Here is a tiny trained network, its code and every weight. The questions are about switching its units off for an input and a class, where a switched-off unit gives its printed mean instead of its output.

import numpy as np


def w(rows, s, z=0):
    codes = np.array(rows[::2]) - 128.0
    scale = np.full(codes.shape[1], s)
    scale[-1] = z or s
    return codes * scale


def f(y):
    return np.maximum(y, 0)


def log_softmax(a):
    a = a - a.max(-1, keepdims=True)
    return a - np.log(np.exp(a).sum(-1, keepdims=True))


def net(x, mask):
    res = np.array(x, float).reshape(1, 4) / 4 @ E
    y = f(res @ A[0][:, :-1].T + A[0][:, -1])
    res = res + np.where(mask, y, B[0][:, -1]) @ B[0][:, :-1]
    return log_softmax(res[-1] @ U[:, :-1].T + U[:, -1])


A, B = {}, {}
E = w([
[205,124,235,175],'x0',
[88,141,96,243],'x1',
[232,191,43,138],'x2',
[79,254,194,120],'x3',
],0.0076)
A[0] = w([
[136,149,126,86,119],'n1',
[63,123,171,118,58],'n2',
[158,120,178,248,139],'n3',
[151,70,118,116,3],'n4',
[147,80,114,135,28],'n5',
[162,106,131,7,93],'n6',
[176,53,129,129,30],'n7',
[124,148,72,226,196],'n8',
[187,183,57,126,84],'n9',
[154,53,104,189,33],'n10',
[152,62,123,130,36],'n11',
[146,132,158,176,114],'n12',
[97,150,160,126,71],'n13',
[189,140,107,144,96],'n14',
[196,147,105,134,48],'n15',
[121,240,209,93,43],'n16',
[146,84,118,104,36],'n17',
[71,130,65,138,229],'n18',
[173,153,94,105,82],'n19',
[161,82,128,76,73],'n20',
[198,110,208,133,118],'n21',
[132,46,111,138,2],'n22',
[55,30,154,105,88],'n23',
[121,173,152,89,50],'n24',
[116,106,107,195,89],'n25',
[108,197,162,88,77],'n26',
[114,213,166,127,20],'n27',
[115,101,155,127,95],'n28',
[70,40,179,124,91],'n29',
[93,195,132,154,122],'n30',
[157,162,63,116,92],'n31',
[62,82,126,113,116],'n32',
[164,119,166,52,93],'n33',
[91,113,160,118,67],'n34',
[99,85,186,128,75],'n35',
],0.012,0.0026)
B[0] = w([
[112,130,120,131,163],'n1',
[158,188,119,146,191],'n2',
[88,143,106,40,228],'n3',
[136,105,91,158,178],'n4',
[148,79,88,168,171],'n5',
[63,153,94,109,247],'n6',
[134,76,82,170,207],'n7',
[98,153,129,105,236],'n8',
[141,172,154,138,238],'n9',
[121,105,103,163,206],'n10',
[162,92,88,165,187],'n11',
[104,101,103,82,174],'n12',
[144,133,113,159,167],'n13',
[148,188,171,140,196],'n14',
[146,185,153,152,195],'n15',
[142,75,95,160,254],'n16',
[127,120,108,138,172],'n17',
[118,95,136,29,222],'n18',
[142,178,146,123,191],'n19',
[97,118,87,150,201],'n20',
[93,155,80,2,239],'n21',
[132,113,116,185,192],'n22',
[170,182,138,135,238],'n23',
[118,93,71,164,171],'n24',
[60,126,92,123,175],'n25',
[135,82,109,143,201],'n26',
[154,66,81,198,202],'n27',
[130,166,144,140,161],'n28',
[165,198,128,128,231],'n29',
[146,55,75,143,196],'n30',
[172,174,162,122,207],'n31',
[161,161,153,120,195],'n32',
[55,144,97,128,215],'n33',
[142,170,142,142,170],'n34',
[155,195,149,148,195],'n35',
],0.0097,0.007)
U = w([
[177,46,75,255,115],'0',
[119,116,111,22,250],'1',
[236,201,182,181,58],'2',
[32,132,84,102,39],'3',
[168,49,199,78,223],'4',
],0.0088,0.0027)

Each question gives the input, the list of numbers given to net, and the class t.
The units are the neurons (one row each of A and B). Each row of codes is followed by its name. A weight is (code - 128) times the scale printed after its matrix; where a second scale follows, it is the last column's (A, B and U).
mask holds one flag per neuron, in row order. A switched-off neuron (its flag False) gives its mean, the last column of its row in B, instead of its output. The means were averaged over made-up inputs and are rounded, as every weight is.
A unit's drop is (log p(t) with every unit on - log p(t) with that unit switched off) / (log p(t) with every unit on - log p(t) with every unit switched off).
The circuit of an input: a set's keep is (log p(t) with only the set's units on - log p(t) with every unit switched off) / (log p(t) with every unit on - log p(t) with every unit switched off). Starting from the 12 units with the biggest drops (on a tie, the unit counted first), units are removed one at a time, each time the one whose removal leaves the highest keep (on an exact tie, the one counted first), for as long as the keep stays at least 0.8.
circuit, biggest first: the units of the circuit, biggest drop first
most important unit: the unit with the biggest drop
top k neurons: the k neurons with the biggest drops, biggest first
drop when u is switched off: that unit's drop, to one decimal
input [4,6,-7,4], class 2: circuit, biggest first : [n35; n2]
input [3,7,-4,-6], class 3: most important unit : n3
input [-3,-5,-4,-5], class 0: top 2 neurons : [n21; n3]
input [-7,-4,8,-7], class 2: top 2 neurons : [n31; n9]
input [-2,-8,6,-1], class 3: circuit, biggest first : [n6; n33]
input [4,3,0,-2], class 1: circuit, biggest first : [n3; n27]
input [-3,-8,7,-3], class 3: top 3 neurons : [n6; n33; n20]
input [6,-7,-4,-3], class 3: circuit, biggest first : [n33; n6]
input [0,-8,-8,8], class 0: circuit, biggest first : [n16; n27]
input [3,2,8,-7], class 2: top 3 neurons : [n14; n15; n9]
input [-3,-5,3,5], class 0: circuit, biggest first : [n21; n16; n27]
input [6,6,-2,8], class 0: top 3 neurons : [n27; n16; n30]
input [-3,-8,2,2], class 3: top 2 neurons : [n6; n33]
input [6,4,-3,-5], class 1: circuit, biggest first : [n3]
input [-4,-8,-8,-4], class 2: top 2 neurons : [n23; n29]
input [3,7,-4,-5], class 3: top 2 neurons : [n3; n25]
input [7,4,7,2], class 1: top 2 neurons : [n3; n21]
input [4,7,-3,-3], class 3: top 2 neurons : [n3; n25]
input [8,1,3,1], class 1: top 2 neurons : [n21; n3]
input [8,-3,-4,1], class 1: top neuron : [n21]
input [6,-4,8,8], class 0: top 2 neurons : [n16; n27]
input [-2,2,-3,-1], class 4: drop when n3 is switched off : 0.1
input [-8,6,-1,6], class 1: drop when n10 is switched off : 0.1
input [-8,2,-4,-1], class 1: drop when n18 is switched off : 0.4
